Below are the code and all the weights of a small trained network. Each question names an input and a target symbol and asks about switching units off, where a switched-off unit gives its printed mean instead of its output.

import numpy as np


def w(rows, s, z=0):
    codes = np.array(rows[::2]) - 128.0
    scale = np.full(codes.shape[1], s)
    scale[-1] = z or s
    return codes * scale


def norm(h):
    return h / np.sqrt((h * h).mean(-1, keepdims=True) + 1e-5)


def f(y):
    return y / 2 * (1 + np.tanh(0.7978845608 * (y + 0.044715 * y**3)))


def softmax(a):
    e = np.exp(a - a.max(-1, keepdims=True))
    return e / e.sum(-1, keepdims=True)


def log_softmax(a):
    a = a - a.max(-1, keepdims=True)
    return a - np.log(np.exp(a).sum(-1, keepdims=True))


def net(x, mask):
    ids = ['ΔΠΩβγεζημστφψ'.index(c) for c in x.split()]
    T = len(ids)
    res = E[ids] + P[:T]
    q, k, v = (norm(res) @ M[0].T for M in (Q, K, V))
    z = softmax(np.where(np.tri(T) > 0, q @ k.T / 2**0.5, -1e9)) @ v
    res = res + np.where(mask[0], z, O[0][:, -1]) @ O[0][:, :-1]
    y = f(norm(res) @ A[0][:, :-1].T + A[0][:, -1])
    res = res + np.where(mask[1:17], y, B[0][:, -1]) @ B[0][:, :-1]
    return log_softmax(norm(res)[-1] @ U[:, :-1].T + U[:, -1])


Q, K, V, O, A, B = {}, {}, {}, {}, {}, {}
E = w([
[174,52,81,118,147],'Δ',
[42,130,99,205,112],'Π',
[59,89,94,112,224],'Ω',
[136,77,127,137,149],'β',
[111,168,159,120,121],'γ',
[76,110,73,80,80],'ε',
[179,229,131,97,107],'ζ',
[147,125,145,152,70],'η',
[210,87,35,128,181],'μ',
[2,33,56,137,153],'σ',
[91,138,181,60,144],'τ',
[106,138,190,115,92],'φ',
[141,178,156,112,93],'ψ',
],0.02)
P = w([
[68,65,201,106,126],'0',
[109,254,92,76,171],'1',
[106,76,188,130,114],'2',
[113,235,74,71,188],'3',
[129,76,182,144,111],'4',
[115,224,56,75,190],'5',
[145,72,179,149,111],'6',
[114,218,48,75,197],'7',
[166,73,177,153,120],'8',
[125,207,26,81,189],'9',
[212,68,177,168,102],'10',
[129,196,3,79,185],'11',
],0.0063)
Q[0] = w([
[33,177,70,175,162],'head 1',
[81,178,11,64,89],'head 1',
],0.012)
K[0] = w([
[214,130,216,122,198],'head 1',
[248,162,158,124,118],'head 1',
],0.012)
V[0] = w([
[154,151,209,255,231],'head 1',
[228,107,189,80,135],'head 1',
],0.0053)
O[0] = w([
[115,241,244,214,216,2],'head 1',
[165,158,253,1,194,158],'head 1',
],0.0079,0.0026)
A[0] = w([
[107,141,65,140,125,186],'neuron 1',
[72,103,82,145,252,39],'neuron 2',
[169,60,215,152,129,2],'neuron 3',
[157,160,78,73,143,179],'neuron 4',
[80,177,113,153,126,45],'neuron 5',
[78,60,130,90,170,79],'neuron 6',
[113,95,146,141,101,249],'neuron 7',
[183,140,163,168,107,129],'neuron 8',
[144,96,220,137,121,82],'neuron 9',
[165,97,80,201,186,177],'neuron 10',
[89,149,119,80,205,132],'neuron 11',
[172,217,88,147,72,126],'neuron 12',
[159,55,171,144,192,23],'neuron 13',
[115,162,119,123,83,45],'neuron 14',
[100,49,95,136,104,81],'neuron 15',
[181,116,105,185,135,87],'neuron 16',
],0.013,0.0042)
B[0] = w([
[86,89,123,140,104,172],'neuron 1',
[98,137,218,111,119,195],'neuron 2',
[99,146,2,105,147,142],'neuron 3',
[60,31,101,165,90,255],'neuron 4',
[98,237,84,84,114,123],'neuron 5',
[203,183,108,144,105,197],'neuron 6',
[104,136,138,208,180,187],'neuron 7',
[79,187,157,98,101,147],'neuron 8',
[90,128,83,117,91,149],'neuron 9',
[72,194,192,98,118,196],'neuron 10',
[178,154,86,160,124,205],'neuron 11',
[150,99,143,148,186,232],'neuron 12',
[144,200,89,139,150,163],'neuron 13',
[175,114,130,101,154,150],'neuron 14',
[223,128,168,167,127,197],'neuron 15',
[90,186,159,140,171,139],'neuron 16',
],0.0094,0.0066)
U = w([
[79,137,154,120,225,98],'Δ',
[147,159,171,160,136,254],'Π',
[154,90,173,66,153,169],'Ω',
[64,144,56,151,56,110],'β',
[163,167,96,48,86,99],'γ',
[124,184,38,157,165,121],'ε',
[23,112,117,123,144,96],'ζ',
[252,148,73,140,171,32],'η',
[164,85,121,159,15,144],'μ',
[79,125,217,65,22,84],'σ',
[49,119,162,229,124,113],'τ',
[141,64,198,230,152,82],'φ',
[57,153,120,139,107,104],'ψ',
],0.012,0.0071)

Each question gives the input, a string of symbols that net reads in full, and the target symbol t.
The units are the heads (2 rows each of Q, K, V and O) and the neurons (one row each of A and B). Each row of codes is followed by its name. A weight is (code - 128) times the scale printed after its matrix; where a second scale follows, it is the last column's (O, A, B and U).
mask holds one flag per unit, heads first, then neurons. A switched-off unit (its flag False) gives its mean, the last column of its rows in O or B, instead of its output. The means were averaged over made-up inputs and are rounded, as every weight is.
A unit's drop is (log p(t) with every unit on - log p(t) with that unit switched off) / (log p(t) with every unit on - log p(t) with every unit switched off).
The circuit of an input: a set's keep is (log p(t) with only the set's units on - log p(t) with every unit switched off) / (log p(t) with every unit on - log p(t) with every unit switched off). Starting from the 12 units with the biggest drops (on a tie, the unit counted first), units are removed one at a time, each time the one whose removal leaves the highest keep (on an exact tie, the one counted first), for as long as the keep stays at least 0.8.
units of the circuit, in order: the units of the circuit, biggest drop first
most important unit: the unit with the biggest drop
top k neurons: the k neurons with the biggest drops, biggest first
drop when u is switched off: that unit's drop, to one decimal
input η Δ γ γ Δ ψ β η φ, target β: units of the circuit, in order	[neuron 3]
input Π ψ Π η μ, target τ: units of the circuit, in order	[head 1; neuron 10]
input Δ Ω ψ γ, target ε: units of the circuit, in order	[neuron 11; neuron 2]
input η ψ ψ ψ τ Π β σ ψ Π β, target τ: top 2 neurons	[neuron 10; neuron 16]
input ψ ε Ω ψ ψ ψ β β ψ ψ ζ Δ, target μ: top 3 neurons	[neuron 4; neuron 12; neuron 6]
input ε ψ ψ ζ, target η: units of the circuit, in order	[neuron 12; neuron 10]
input ψ ζ ψ ε ψ σ, target τ: top 2 neurons	[neuron 2; neuron 15]
input Δ γ η ψ β β, target Π: units of the circuit, in order	[neuron 2; neuron 6; neuron 13]
input ψ Ω ψ ψ ψ ψ ψ μ Δ, target Π: units of the circuit, in order	[head 1; neuron 10; neuron 4; neuron 16]
input η ψ ψ ε σ, target φ: units of the circuit, in order	[neuron 15; neuron 6; neuron 2]
input η β ψ ψ ε ε ψ ψ ψ η Ω, target Π: top 2 neurons	[neuron 2; neuron 6]
input Δ ψ σ τ β ψ μ, target φ: top 2 neurons	[neuron 15; neuron 3]
input ζ Δ ε ψ ψ γ, target ε: units of the circuit, in order	[neuron 11; neuron 10]
input ψ β ψ β ψ Δ ψ ε φ, target μ: units of the circuit, in order	[head 1]
input β β ψ Δ β β ψ ψ, target Ω: top 2 neurons	[neuron 12; neuron 6]
input Δ σ η ζ β ψ β μ, target ζ: top 2 neurons	[neuron 4; neuron 10]
input Π ε ψ Δ Ω Δ β β, target Π: top 3 neurons	[neuron 2; neuron 6; neuron 11]
input Π φ ψ ψ τ, target τ: top 2 neurons	[neuron 7; neuron 13]
input ψ Δ μ Ω Δ, target Π: top 3 neurons	[neuron 10; neuron 4; neuron 15]
input Δ Δ ψ ψ ψ ζ β, target ε: most important unit	neuron 3
input η γ η ψ β ψ τ Δ ψ μ ψ, target σ: top 2 neurons	[neuron 8; neuron 11]
input ψ Δ η β ψ ψ γ σ ψ Δ τ, target φ: top 2 neurons	[neuron 7; neuron 11]
input ψ ψ μ, target Δ: top 4 neurons	[neuron 10; neuron 16; neuron 13; neuron 4]
input ψ β τ ψ ψ β ψ η ψ, target σ: top 2 neurons	[neuron 8; neuron 9]
input η Ω ψ Δ φ Δ ζ ψ ψ Δ ψ σ, target τ: drop when neuron 11 is switched off	0.5
input β ψ ψ Δ Δ β τ μ η ψ Δ, target η: drop when neuron 4 is switched off	0.1
input φ ψ β ψ ε ψ Δ Δ ζ ψ β, target μ: drop when neuron 12 is switched off	0.2
